Look-ups in named tables: a row name and a column name give one cell, copied from the table.

Zavote
         Rof   Gul  Dabas   Bom   Vaz  Mefip  Bibarad   Deg  Tufude
Lefi    5668  6131   5714  6637  4502   6775     4667  7559    5233
Zifeve  6042  3925   6380  3067  8026   2055     7672  1748    4299
Ranoko  6855  5716   5704  6368  5196   6068     5057  6653    5073
Bez     7141  5272   2829  6513  2744   7580     2332  6182    5984

Deg of Zifeve: 1748
Vaz of Ranoko: 5196
Tufude of Lefi: 5233
Bibarad of Lefi: 4667
Deg of Bez: 6182
Dabas of Ranoko: 5704
Gul of Zifeve: 3925
Bom of Ranoko: 6368
Bibarad of Bez: 2332
Vaz of Zifeve: 8026
Bom of Bez: 6513
Tufude of Zifeve: 4299
Deg of Lefi: 7559
Vaz of Bez: 2744
Deg of Ranoko: 6653
Rof of Bez: 7141
Mefip of Ranoko: 6068
Gul of Lefi: 6131
Bibarad of Ranoko: 5057
Rof of Zifeve: 6042

Fiduzap =
          Zum     Dul     Zol  Kozosa   Pemet  Zotulog
Laz     0.221  -6.261  -0.092   6.035  -8.679   -3.237
Gos    -7.027   7.044   1.613   3.096   5.994    0.296
Setov   0.782   3.618  -6.254  -3.692  -0.923   -2.889
Laro    0.865   3.696  -6.253  -3.662  -0.914   -3.117

Laro, Pemet: -0.914
Laz, Dul: -6.261
Laz, Zum: 0.221
Laro, Zum: 0.865
Laz, Zol: -0.092
Gos, Zotulog: 0.296
Gos, Zol: 1.613
Gos, Zum: -7.027

Table Guf
	Kov	Gek	Favot	Lof	Paz	Telo
Nup	-35	42	-15	51	10	9
Zap	60	-2	38	-17	5	13
Fonamo	-27	36	-20	43	-12	-21
Lat	31	-11	9	-57	-44	4
Kelonas	34	-6	4	-38	-53	-30
Nobap	17	8	0	-9	-34	-23

What is the Favot of Nup in Guf?
-15
What is the Telo of Nobap in Guf?
-23
What is the Paz of Kelonas in Guf?
-53
What is the Paz of Fonamo in Guf?
-12
What is the Lof of Nup in Guf?
51
What is the Paz of Zap in Guf?
5
What is the Favot of Lat in Guf?
9

Rodebe =
	Bigipok	Vupebu	Nug	Seduli	Tof	Vude	Gumug	Ger
Foluv	-58	22	47	-63	19	55	34	49
Pir	-10	-10	35	32	-47	-34	-17	-27
Bis	42	41	29	-54	45	2	39	61
Pesor	93	7	-57	12	-25	-44	-56	17
Led	-27	-17	-97	-14	-13	-12	-41	-43
Vumu	-4	3	-63	9	-32	-14	-48	-37

Ger of Pesor is 17
Bigipok of Bis is 42
Vupebu of Vumu is 3
Nug of Bis is 29
Tof of Bis is 45
Nug of Foluv is 47
Nug of Vumu is -63
Nug of Pir is 35
Vupebu of Foluv is 22
Vude of Vumu is -14
Seduli of Pesor is 12
Ger of Bis is 61
Vupebu of Pesor is 7
Vude of Bis is 2
Vupebu of Led is -17
Tof of Pir is -47
Vude of Led is -12

Lizopad
|  | Zaremo | Bek | Luvate | Mep | Tatirig | Birike | Fen | Nutas | Kif | Gelan |
|---|---|---|---|---|---|---|---|---|---|---|
| Munoka | 7.622 | 2.264 | 1.703 | 6.944 | 4.615 | 6.168 | 3.131 | 2.363 | 2.994 | 3.454 |
| Lemu | 2.683 | 3.751 | 3.876 | 2.400 | 0.449 | 4.639 | 2.397 | 3.693 | 5.572 | 0.564 |
| Gifov | 1.634 | 0.090 | 2.943 | 3.523 | 3.625 | 4.015 | 3.774 | 4.420 | 6.952 | 5.761 |
| Peruzu | 4.758 | 4.080 | 5.167 | 6.789 | 3.143 | 3.983 | 3.391 | 5.458 | 3.169 | 3.522 |
| Rofo | 2.097 | 2.736 | 3.263 | 0.426 | 3.673 | 3.269 | 5.512 | 2.892 | 4.097 | 3.178 |
| Gogof | 2.204 | 7.211 | 4.137 | 4.421 | 5.604 | 3.892 | 5.659 | 0.464 | 4.054 | 4.577 |
| Reron | 2.149 | 5.931 | 5.351 | 7.541 | 7.025 | 3.829 | 1.054 | 2.864 | 3.716 | 4.017 |
| Kal | 4.904 | 5.482 | 3.582 | 3.301 | 0.123 | 5.735 | 3.902 | 4.945 | 5.929 | 7.347 |

Gogof, Bek -> 7.211
Gogof, Fen -> 5.659
Gifov, Luvate -> 2.943
Peruzu, Luvate -> 5.167
Rofo, Kif -> 4.097
Munoka, Gelan -> 3.454
Reron, Bek -> 5.931
Gogof, Luvate -> 4.137
Peruzu, Zaremo -> 4.758
Peruzu, Mep -> 6.789
Gogof, Tatirig -> 5.604
Rofo, Nutas -> 2.892
Munoka, Fen -> 3.131
Peruzu, Gelan -> 3.522
Peruzu, Tatirig -> 3.143
Peruzu, Fen -> 3.391
Gifov, Tatirig -> 3.625
Lemu, Mep -> 2.400

